Each row is followed by roughly how far along a hidden order it lies, from 0 to 12. A new part has a new order.
In the rows, 128 means zero.
[127 133 140 129 126 148 149  90 136 127 124 100 112 153 117 110 130 133
 153 129 113 117 122 141 156 118 146 135 134 124 127 143 144 119 138 127
  76 128 152 147 128 120 142 119 116 144 104 133  98 128 152 129 118 119
 128 127 152 117 138 111 112 105 113 154 125 106 157 138 108 134 125 131
 109 119 131 108 117 132 121 117 105 153 148 118 132 151 117 151 128 109
 135 119 150 156 120 143 147 153 120 111 144 124 142 183 136 101 100 106
 138 113 104 129 140 139 133 127 116 123 116 112 137 134 127 103 162 128
 126 119 126 119 139 129 137 108 137 127 150 125 136 110 154 118 128 118
 112 137 106 111 126 134 124 118 117 119 129 131 180 103 162 129 152 136
 132 108 131 118 124  96 169 124 108 132 108 144  92  96 130 137 104 122
 111 152 118  93 182 145 140 141 119 134]
8
[117  80 139  94  87 121 130 180 125 104 100 189 123 114 117 117 107 111
 132 145 163 132 149 158 161 125 121  97 127 135 113 164 122 113 149 143
  82 150 164 131 125 127 130 131 117 123 124 150 133 140 127 142  62 164
 142 173 179 146  94 120 146 132 150 140 151 202 176 156 108 139 115 108
 154 144 108 121 123 156 167 145 136 115 112 121 139 117 156 132 157  91
  93 149 119 183 129  39 122 110 109 141 110 131 176 133 173  99 147 169
 153 115 118 124 144 150 130 124 112 126 129 151 127 103 156 130 118 133
 125 158 152 121 139 136  54 162  70 157 105 140 102 141 144 139 130 111
 116 124 210 116 138 200 139 115 139 116 144 126 188 150 155 149  96 142
  68 104 124 129 143 176 132 146 129 146 135  97 160 204 114 125 118 120
 127 112 143 114 148  99 139 110 137 134]
10
[122 102 115 144  97 126 104 149 154 150 118 100  92 106  99 132 155 150
 138 114  93 111 107 103 110 208 105 147  99 108 127 114 144 104  71 130
 224 123 124 131 114 135 121 102 156 101 133 145 131 131 152  44  97 113
 133  99 132 106 124 126 112 130 122 175  95  78 167 147 104 107 159 152
 131 143 170 126  99 137 134 122 127 141 102 150 123 130 122 132 149 119
 135 101 126 140 138 186 114 127 116 149 123 119 156 136  97  99 120  67
 123  73 106 148 114  89 113 148 122 144 128  93 144 106 114 139 162 114
 121 136 123 124 118 140 134 135 135 114 165  98 115 112 140 114 136 127
 129 129 113 121 117 176 107 127 131 134 154 139 172 126 142 145 128 127
 129 112 144  79 115 143 124 155 154 123 135 135 102  87 146 108 114 144
 145 132 111 135 203 104 127 146 147 141]
1
[136  86 140  94  52 119  83 198 121 102 123 179 122 146 130 120 123  96
 134 151 113 145 131 106 136  82 169  94 121 146 110 152 139 138 138 133
 117 142 127 132 107 124 103 116 131 115 115 131 125 145 151 191 104 145
 173 146 166 136 157 122 117 156 144 124 131 147 171 147 124 156  89 107
 172 141 158 115 140 157 150  97 131 120  88 129 146 131 148 131 149 142
  99 133 133  87 142  85 138 116 136 151 119 172 176 116 126 130 129 155
 121 104 129 115 176 171 142 114 132 124 133 143 126  86 128 139 115 132
 129 167 114 153 141 136  88 169  70 144  93  97 114 137 128 154 136 131
 117 128 188 103 133 157 134 121 114 143 137 117  69 133 153 124 117 129
 155 108 166  88 141 135  70 141 133 108 108 126 143 202 115 125 146 137
 128  76 126  90 113 117 128 120 142 119]
9
[114 108  79 135 154 131 123 178 167 179 119 102  89 105 116 107 181 156
 139 131 150 119 104  80 114 191 115 149  89 114 111 102 147 106  42 110
 255 128 154 133 109 138 137  87 145 119 145 138 122 122 156 105 172 188
 127 105 112 120 149 133 120 116 134 136  77  37 232 132 110 127 132 169
 118 122 181 118  58 132 146 130 124 116  73 160 148 123 134 113 181 142
 139 104 127 113 131 197  89  90 105 156 101 143 161 156 121 116 126  42
 119  73 117 148 130  80 144 138  99 138  92  52 189  72  75 117 100 106
 116 177 117 106 112 157 132 115 164  76 232  84 111  97 147  95  87 137
 148 152 153  97 142 142 104 122 113  70 129 162 152 128 164 157  87 124
 155 108 124 118 103 102 164 150 140  91 144 127  95  81 172 100  96 138
 145 162  92 166 246  95 104 170 173 142]
0
[117 117 114 150 128 117 108 102 118 183 108 124  73 139  80 135 155 133
 155 103 180 127 110 106 111 164  87 194  68  98 148 117 127  76 100 164
 245 118 137 107 132 156  87 113 172  79 158 148 144 148 192  74  48  80
  86 112 170 106 135 120 123 202  97 162  88 188  98 135 139  58 211 100
 146 152 177 149 111 144 124 159 145 208 122  98 104 107 150 128 146 131
 117  98 126 121 175 143 121 123 138 169 142  19 164  90  37  64 137  83
 139  16 101 137  96 105 115 170 114 146 109  71 128  52 132 130 107 104
 150 162 129 155 165 137  94 152  87 172  86 133 101 127 146 131 172  98
 123 152  72 150 109 221  89 113 122 164 209 114 201 104 173 141 142 138
 153 137 150  83 148 230  98 154 132 149 138 111  95  46 136  93 164 173
 193 137 118  75 191 103 178 141 121 160]
2
[130 106 145 122  91 124 138 186 141 130 139 144 143 152 146 117 116  82
 127 157 147 144 146  94 122  58 144 103 132 148 108 105 153 149 143 116
 117 142 136 130 112 125 109 150 111  93 159 165 114 134 166 181 138 149
 141 118 167 141 143 113 125 140 136  87 150 108 182 114 114 145 104 127
 159 115 123 125 138 131 139 102 123 109 123 128 144 128 180 155 152 148
 109 160 146  72 132  83 140 133 133 131 128 147 129 107 160 104 129 173
 128 120 115 123 117 164  98 113 107 109 121 141 148 117 117 127 163 113
  86 101  91 159 137 128 141 133 105 168  92 189 129 127 149 134 147 139
 124 143 149  80 142  63 119 172 146 139 172 116  75 152 129 120 148 130
 144 189 173 100 134 136  52 138  88  95 123 101 125 120 123 119 148 172
 120 124 122 104 120 158 129 128 111 103]
5
[117 126 127 112 127 143 176  86 123 121 126 140 149 131 127  94 160 145
 124 144 127 127 106 142 154 108 153 147 126 132 115 126 135 125 148 127
 115 127 165 132 116 126 144 162  93 144 117 138 102 125 147 152 149 141
 130 127 174 116 153 108 141  95 104 118 132 133 163 114 128 134 109 111
 126 117 160 121 141 135 129 125 122 120 131 110 143 132 176 161 108 149
 134 143 170 136  85 136 166 123 114 121 160 139 160 147 126 100 102 111
 132  94 129 136 117 141 112 126 114 123 103  94 130 151 124  92 151 144
  93 152 120 117 164 127 108 110 150 116 158 161 131 139 188 137 113 122
 120 131 139 115 127 135 139  96 125 100 135 147 177  96 182 128 119 137
 127 121 144 141 132 111 172 146  85 128 118 105  97  97 114 128  96 141
  82 152 121  79 157 152 142 139 120 145]
8
[111  70 137 119  69 117 121 157 139 135  74 167  57 129 110 122 166 150
 122 141  49 144 133  71 113 123 139 142 118 114 103 115 142 124 165 148
 172 146 134 131 112 157 117 138 131 123 143 158 112 133 143 167  89 215
 180 129 191  97 180 115 174 126 113 115  99 135 108 101 160 117 135 120
 155 119 183 144 152 141 151 144 123 123 105 148 160 105 170 125 161 191
 118 123 137 126 123 123 148  63 101 146 154 126 176 105  99 110 159 147
 125  20 134 134 113 110 131 151 121 120 132  85 163 101 111 135 130 117
 136 171 139 112 139 111  92 182 110 121 165 123 114 147 193 170 117 116
 142 132 190 104 135 130 122 123 116 120 130 164 181 118 123 140 102 142
 148 155 162 127 121 147  90 177 114 115 143 120 111 104 137 106 117 179
 119 122 112 124 103 141 106 138 142 134]
3
[120 102 119 140  86 140 205 120 181 172 142 111 228 144 147 106 116 128
 141 144 158 131 134 133 148  29 141 149 153 175 127 115 149 118 167 117
 115 127 145  93 128 144 143 150 106 106 166 146 107 133 154 190 172 121
 117 123 175 135 129  91 133 114 120  94 141 128 196 125  96 124 126  94
 144  98 134  97 119 135 125 102 121 176 131 112 167 141 168 172 174 132
 117 139 156  61 111 109 139 144 131 125 136 158 122 153 120  80  83 135
 130 135  98 124 104 165  92 125  71 105 126 133 142 145  92  99 207 102
 111  79  86 166 151 131 146 110 155 203 100 220 145 104 179 138 169 140
 102 165  93  61 147  61 114 138 135 113 104 110 147 137 140 111 158 137
 126 204 149 121 148 109 123 132  83 115 138 101  97  57 103 107 134 183
 128 118 117  92 142 156 121 123 124  95]
7
[132 125  64 132 231 161 241  79 171 158 138  99 104 202 116  78 126  78
 204 149 255  96  93 106 162 132 165 186  75 137 123 179 175 115 101  94
 172 128 190 147 164 111 160  73 132 135  96 162  83 129 201  69 190 153
 144 132 138 146 152 114 123  93 111 173  85  24 255 135 103 146 114 138
  77  95 174  97  41 127 147 121  88 172 105 141 132 144 166 170 147 128
 147 127  84 118 111 239 126 161 108 137 121 140 143 255 213  87  84   1
 143 135 111 128 179 135 202 104  98 127  44  16 192 108  97  51 120 126
 120 154 111 116 149 200 165  61 137 109 215  52 132  81 133  47  57 122
 126 158 137  97 153 150 100 124  76 110  76 129 172 113 255 135  80 143
 161  56  89 152 133  73 203 129  78 130  95 165  48 116 150 151 104  98
 140 189 112  88 255  99 145 191 171 142]
6
[137  92  96 130 142 148 143 154 151 162 108  92  91 112  93 122 148 138
 142 136  33 115 110 105 118 173 140 145  66  60 120 109 154 139  39 110
 230 120 119 137 137 122 144  96 145  94 102 138 121 124 187 102 156 119
 143 100 107 100 152 129 111 110 102 158  81 104 232 153 107 139 121 151
 107 108 198 139  80 136 139  89 134 165 105 139 109 136  54 142 105 180
 148  90 172  74 117 154 145 143 120 127 135  98 183 129 106 109 133  73
 118  85 113 136 125 105 120 114 103 138  71  94 158 116 105 138 186 136
 124 136 114 113 115 123 166 112 119 130 140  87 123 112 163 102 123 128
 131 127 113 122 115 147 108 114 117  97 173 153 137 134 128 128 134 126
 152  94 147  97 113  91 167 125 139 112 131 155  54 111 134 133 109 129
 101 156 111 120 195 136 137 172 109 137]
0
[123  98 124 128 119 129 117 131 141 123 146 148 122 124 123 135 139 100
 121 139 151 137 147 112 127  86 135 140 107 118 120 121 134 127 104 136
 179 128 136 135 118 131 136 140 112 102 131 145 129 129 134 109 156 164
 138 119 151 132 133 128 132 124 128 111 127 102 154 123 132 120 118 132
 131 114 149 140 126 131 136 133 131 118 137 138 140 128 171 139 131 159
 135 146 144 136 101 124 139 119 118 130 143 148 139 114 145 144 146 142
 137 107 131 128 106 119 108 121  90 121 103 108 149 129 130 134 145 128
  98 132 116 119 136 123 123 123 138 143 145 147 128 121 146 131 136 119
 137 132 146 111 131  94 121 147 137 110 185 129 151 135 138 128 114 127
 116 156 121 139 124 144 124 135  99 122 141 117 120 128 134 124 112 146
 126 151 129 124 124 139 118 136 119 152]
3
[112  90  78 126 137  97 132 139 128 145 137 192 154 136 145 141 124  68
 118 150 213 160 177  88 105   1 131 142 102 146 113 122 138 141 171 145
 209 121 137 121 127 142 113 163 122  68 157 154 150 144 124 145 150 154
 129 121 123 153 135 129 146 157 130  32 141 130 132 103 155  95  98  98
 164 112 122 174 154 133 154 130 141 134 117 131 153 115 184 130 139 172
  97 152 113  62 158  84 126 111 146 141 148 110 134  72 157 128 157 178
 129 103 141 114 109 149 116 104  98 114  91 119 178 123 116 141 122 108
  96 127 100 172 147 121 140 109  94 197  73 210 117 126 138 163 161 134
 139 160 153  91 162  44 120 191 146 161 163  79  70 180 105 127 111 126
 145 237 141 126 151 175  68 150  89 111 144  84 156 108 108 116 177 159
 130 102 151 145  98 157 127 103 139 103]
4
[134 102 139 108  68 148 112 158  89 139 124 129 112 110 118 142 120 145
 142 118 102 144 161 118 173 115 143 120 146 131 133 163 115 111 160 132
  90 119 127 122 115 122 135  95 112 156 133 109 119 135 145 147 131 140
 127 133 104 128 146 122 107 157 154  86 103 117  85 127 116 136  90  98
 157 145  77  82 124 151 144 131 127 210 132  86 149 135  14 120 133 116
 114 135 201 131 152  94 128 113 141 113 116  91 144 160  62 120 112 157
 131  97 124 104 192 141 157 152 114 120 128 145 131  71 125 103 130 147
 154 190 156 128 125 116  90 130  94 121  92  94 125 106 124 172 135 104
 122 146 114 124 154 143 107  86  99 131 165  48 138 104  84 123 145 132
 173  52 122 123 135 129 107  95 121 110 103 130 149 128 121 123 152 137
 104 114 131  70 187 124 145 141 106 114]
12
[147  34 123  96 115  93  95 177 104 132  79 241 114 161 129 108 127  55
 143 148 194 157 200  64 142  43 165 105  94 173 104 193 163 136 232 155
 191 138 159 133 117 143  74 124 146  52 124 151 135 144 124 190  59 174
 162 163 193 153 149 103 157 157 139  82 182 208 171 127 176 122  95  87
 188 146 139 147 158 159 180 117 115 154  98 113 153 143 214 167 184 141
  49 142  73 112 166  76 148 100 141 151 132 177 184  46 167  94 160 198
 143  43 114 115 162 202 140  70 141 113  75 104 194  52 125 141  80 120
 152 155 124 160 145 163 112 178   1 183  88 168  97 146 142 194 156 135
 126 147 219  92 158 130 167 146 139 197 126  93 132 164 152 149  86 138
 144 156 179  63 150 154  74 172 134 112 110 105 130 135  90 121 166 107
 127  98 144  95  86 128 161  89 153  92]
6
[ 98 142 133 152  95 148 168 177 177 123 146  97 123 148 152 155 105  65
 147 159 193 138 148 120 130  18 129 146 141 143 132  94 147 137 103 119
  66 148 102 106 142 138 123 131 113  92 182 172 107 148 194 166 144 128
  86 125 219 133 120 113 114 148 133  88 128  73 224 124  99 179 119 114
 152  96  98 121 107 134 110 103 109 125 123 102 152 154 100 151 149 167
 131 144 173  48 113  88  87 137 157 136  99 129  97 145  91  99 117 173
 130 117 100 111 119 148  89 147  28  99 132 184 126 135  88 136 161  91
  87  63  69 174 134 163 146 132 161 205  97 230 139  82 138 138 134 126
 122 147 138  61 150  34 105 175 128  89 214 134 101 154 173 103 192 134
 128 190 151  86 136 103  55 136  30 110 154 127 130  60 126 102 138 169
 175  93 121 123 134 160 153 146 119 108]
5
